Below are the code and all the weights of a small trained network. Each question names an input and a class and asks about switching units off, where a switched-off unit gives its printed mean instead of its output.

import numpy as np


def w(rows, s, z=0):
    codes = np.array(rows[::2]) - 128.0
    scale = np.full(codes.shape[1], s)
    scale[-1] = z or s
    return codes * scale


def f(y):
    return np.maximum(y, 0)


def log_softmax(a):
    a = a - a.max(-1, keepdims=True)
    return a - np.log(np.exp(a).sum(-1, keepdims=True))


def net(x, mask):
    res = np.array(x, float).reshape(1, 5) / 4 @ E
    y = f(res @ A[0][:, :-1].T + A[0][:, -1])
    res = res + np.where(mask, y, B[0][:, -1]) @ B[0][:, :-1]
    return log_softmax(res[-1] @ U[:, :-1].T + U[:, -1])


A, B = {}, {}
E = w([
[254,154,211,107],'x0',
[175,117,67,61],'x1',
[147,152,66,164],'x2',
[142,154,127,77],'x3',
[154,32,193,107],'x4',
],0.0073)
A[0] = w([
[159,164,112,118,252],'N0',
[192,44,121,200,77],'N1',
[208,138,96,172,89],'N2',
[167,240,156,116,170],'N3',
[173,79,142,179,79],'N4',
[111,65,35,65,151],'N5',
[138,145,214,156,46],'N6',
[174,23,199,49,107],'N7',
[99,98,212,170,184],'N8',
[88,147,62,166,106],'N9',
[128,113,131,122,76],'N10',
[8,91,100,178,110],'N11',
],0.014,0.0033)
B[0] = w([
[177,3,87,105,205],'N0',
[163,158,107,221,175],'N1',
[177,134,164,74,184],'N2',
[196,35,113,38,235],'N3',
[126,169,129,205,167],'N4',
[151,172,30,72,216],'N5',
[80,198,82,129,189],'N6',
[171,30,228,158,254],'N7',
[65,77,68,159,220],'N8',
[83,76,163,123,204],'N9',
[134,142,135,112,131],'N10',
[39,75,85,67,243],'N11',
],0.023,0.0084)
U = w([
[135,158,115,230,2],'0',
[150,87,212,166,248],'1',
[210,160,97,100,243],'2',
[1,138,84,140,163],'3',
[107,236,230,115,25],'4',
],0.0086,0.0032)

Each question gives the input, the list of numbers given to net, and the class t.
The units are the neurons (one row each of A and B). Each row of codes is followed by its name. A weight is (code - 128) times the scale printed after its matrix; where a second scale follows, it is the last column's (A, B and U).
mask holds one flag per neuron, in row order. A switched-off neuron (its flag False) gives its mean, the last column of its row in B, instead of its output. The means were averaged over made-up inputs and are rounded, as every weight is.
A unit's drop is (log p(t) with every unit on - log p(t) with that unit switched off) / (log p(t) with every unit on - log p(t) with every unit switched off).
The circuit of an input: a set's keep is (log p(t) with only the set's units on - log p(t) with every unit switched off) / (log p(t) with every unit on - log p(t) with every unit switched off). Starting from all 12 units, units are removed one at a time, each time the one whose removal leaves the highest keep (on an exact tie, the one counted first), for as long as the keep stays at least 0.8.
circuit, biggest first: the units of the circuit, biggest drop first
k most important neurons: the k neurons with the biggest drops, biggest first
drop when u is switched off: that unit's drop, to one decimal
input [8,7,-5,2,-1], class 1: circuit, biggest first => (N7)
input [7,-5,-2,-8,1], class 0: circuit, biggest first => (N6 N1 N4)
input [1,-7,3,5,-6], class 2: 3 most important neurons => (N7 N3 N8)
input [-3,8,1,0,-6], class 2: 3 most important neurons => (N5 N8 N11)
input [-4,7,0,-4,7], class 2: 3 most important neurons => (N5 N9 N8)
input [5,-6,-1,-8,2], class 0: 2 most important neurons => (N11 N1)
input [1,-7,1,4,-6], class 2: 2 most important neurons => (N7 N3)
input [6,-6,-3,1,-3], class 2: circuit, biggest first => (N3 N7)
input [2,-8,-6,-4,7], class 0: 3 most important neurons => (N6 N7 N8)
input [4,-8,1,0,0], class 3: 3 most important neurons => (N8 N7 N6)
input [0,-7,-7,-1,4], class 3: 2 most important neurons => (N8 N6)
input [-2,-8,-2,3,5], class 3: drop when N2 is switched off => 0.0
input [5,-4,2,-7,4], class 0: drop when N1 is switched off => 0.1
input [7,-3,-2,-2,-3], class 2: drop when N7 is switched off => 0.3
input [8,-4,-7,1,-7], class 2: drop when N3 is switched off => 0.3
input [-1,-2,2,-5,1], class 3: most important neuron => (N7)
